Below are the code and all the weights of a small trained network. Each question names an input and a class and asks about switching units off, where a switched-off unit gives its printed mean instead of its output.

import numpy as np


def w(rows, s, z=0):
    codes = np.array(rows[::2]) - 128.0
    scale = np.full(codes.shape[1], s)
    scale[-1] = z or s
    return codes * scale


def norm(h):
    return h / np.sqrt((h * h).mean(-1, keepdims=True) + 1e-5)


def f(y):
    return y / 2 * (1 + np.tanh(0.7978845608 * (y + 0.044715 * y**3)))


def log_softmax(a):
    a = a - a.max(-1, keepdims=True)
    return a - np.log(np.exp(a).sum(-1, keepdims=True))


def net(x, mask):
    res = np.array(x, float).reshape(1, 7) / 4 @ E
    u = 0
    for l in range(2):
        y = f(norm(res) @ A[l][:, :-1].T + A[l][:, -1])
        res = res + np.where(mask[u : u + 4], y, B[l][:, -1]) @ B[l][:, :-1]
        u += 4
    return log_softmax(norm(res)[-1] @ U[:, :-1].T + U[:, -1])


A, B = {}, {}
E = w([
[182,143,91,208,94,73,124,162,198,78,88,173],'x0',
[116,173,72,142,183,122,173,93,117,133,199,116],'x1',
[224,175,80,97,108,125,146,77,144,133,80,198],'x2',
[74,169,172,164,135,59,122,93,107,56,234,30],'x3',
[116,87,132,153,69,145,2,135,130,128,168,82],'x4',
[149,199,215,126,192,134,81,158,122,126,164,185],'x5',
[67,44,159,160,110,191,83,206,127,208,167,127],'x6',
],0.0027)
A[0] = w([
[111,113,129,165,114,141,40,87,137,111,253,105,13],'0.n1',
[66,123,68,157,187,140,222,158,115,178,224,161,4],'0.n2',
[93,113,131,254,72,19,129,158,179,36,132,84,70],'0.n3',
[42,124,162,62,66,194,117,133,172,145,107,88,88],'0.n4',
],0.0034)
B[0] = w([
[198,244,110,147,98,108,78,139,136,209,157,43,146],'0.n1',
[45,255,92,192,167,131,148,170,142,160,46,110,110],'0.n2',
[109,80,158,159,107,102,184,188,215,85,123,94,246],'0.n3',
[84,72,75,73,101,153,159,199,136,133,140,97,161],'0.n4',
],0.006,0.0014)
A[1] = w([
[105,154,149,146,105,79,24,136,102,174,254,37,41],'1.n1',
[129,131,200,124,147,151,63,233,168,184,126,228,1],'1.n2',
[16,134,88,159,210,128,190,162,129,213,148,126,14],'1.n3',
[110,185,133,179,65,138,68,131,136,128,208,51,29],'1.n4',
],0.0044,0.0024)
B[1] = w([
[213,141,69,111,177,120,108,168,86,199,127,147,252],'1.n1',
[130,221,202,209,9,255,118,112,64,14,163,150,199],'1.n2',
[36,180,89,211,150,162,101,50,169,172,65,84,176],'1.n3',
[203,112,82,144,109,133,57,196,133,129,173,89,192],'1.n4',
],0.0068,0.0024)
U = w([
[233,114,42,97,95,100,154,68,168,139,43,215,88],'0',
[115,77,161,197,88,41,161,197,237,47,155,67,97],'1',
[128,204,201,57,229,57,183,61,79,93,187,137,130],'2',
[229,141,95,139,146,111,31,206,87,199,216,57,247],'3',
[49,10,148,76,101,170,106,133,79,194,111,95,53],'4',
[150,168,226,182,53,237,104,150,79,71,140,198,128],'5',
[35,198,91,210,197,168,147,93,142,203,89,80,144],'6',
],0.011,0.0015)

Each question gives the input, the list of numbers given to net, and the class t.
The units are the neurons (one row each of A and B). Each row of codes is followed by its name. A weight is (code - 128) times the scale printed after its matrix; where a second scale follows, it is the last column's (A, B and U).
mask holds one flag per neuron, layer by layer. A switched-off neuron (its flag False) gives its mean, the last column of its row in B, instead of its output. The means were averaged over made-up inputs and are rounded, as every weight is.
A unit's drop is (log p(t) with every unit on - log p(t) with that unit switched off) / (log p(t) with every unit on - log p(t) with every unit switched off).
The circuit of an input: a set's keep is (log p(t) with only the set's units on - log p(t) with every unit switched off) / (log p(t) with every unit on - log p(t) with every unit switched off). Starting from all 8 units, units are removed one at a time, each time the one whose removal leaves the highest keep (on an exact tie, the one counted first), for as long as the keep stays at least 0.8.
circuit, biggest first: the units of the circuit, biggest drop first
top k neurons: the k neurons with the biggest drops, biggest first
top k neurons in layer l: the k neurons of layer l with the biggest drops, biggest first
drop when u is switched off: that unit's drop, to one decimal
input [5,-2,5,3,4,-4,-4], class 1: top 2 neurons : 0.n3; 1.n1
input [3,-8,-1,7,-1,5,4], class 3: circuit, biggest first : 1.n1
input [-4,-2,-3,8,-4,-1,6], class 3: top 2 neurons : 1.n1; 0.n1
input [-2,-5,-7,6,8,-5,-7], class 3: top 2 neurons : 1.n1; 0.n1
input [1,6,-6,5,0,-4,2], class 3: top 2 neurons in layer 1 : 1.n4; 1.n1
input [2,4,0,-2,-3,1,6], class 6: top 2 neurons : 0.n2; 1.n3
input [1,-2,8,1,-5,7,1], class 5: top 2 neurons : 1.n2; 1.n1
input [-8,-2,-7,-1,3,4,8], class 3: drop when 1.n4 is switched off : 0.1
input [2,7,-6,-6,2,4,-5], class 6: drop when 1.n3 is switched off : 0.1
input [6,6,-1,-3,6,-8,-1], class 1: drop when 0.n3 is switched off : 0.3
input [-7,-8,-6,-5,0,2,2], class 5: top 2 neurons in layer 1 : 1.n2; 1.n1
input [-1,0,2,0,-1,1,5], class 5: top 2 neurons in layer 1 : 1.n2; 1.n1
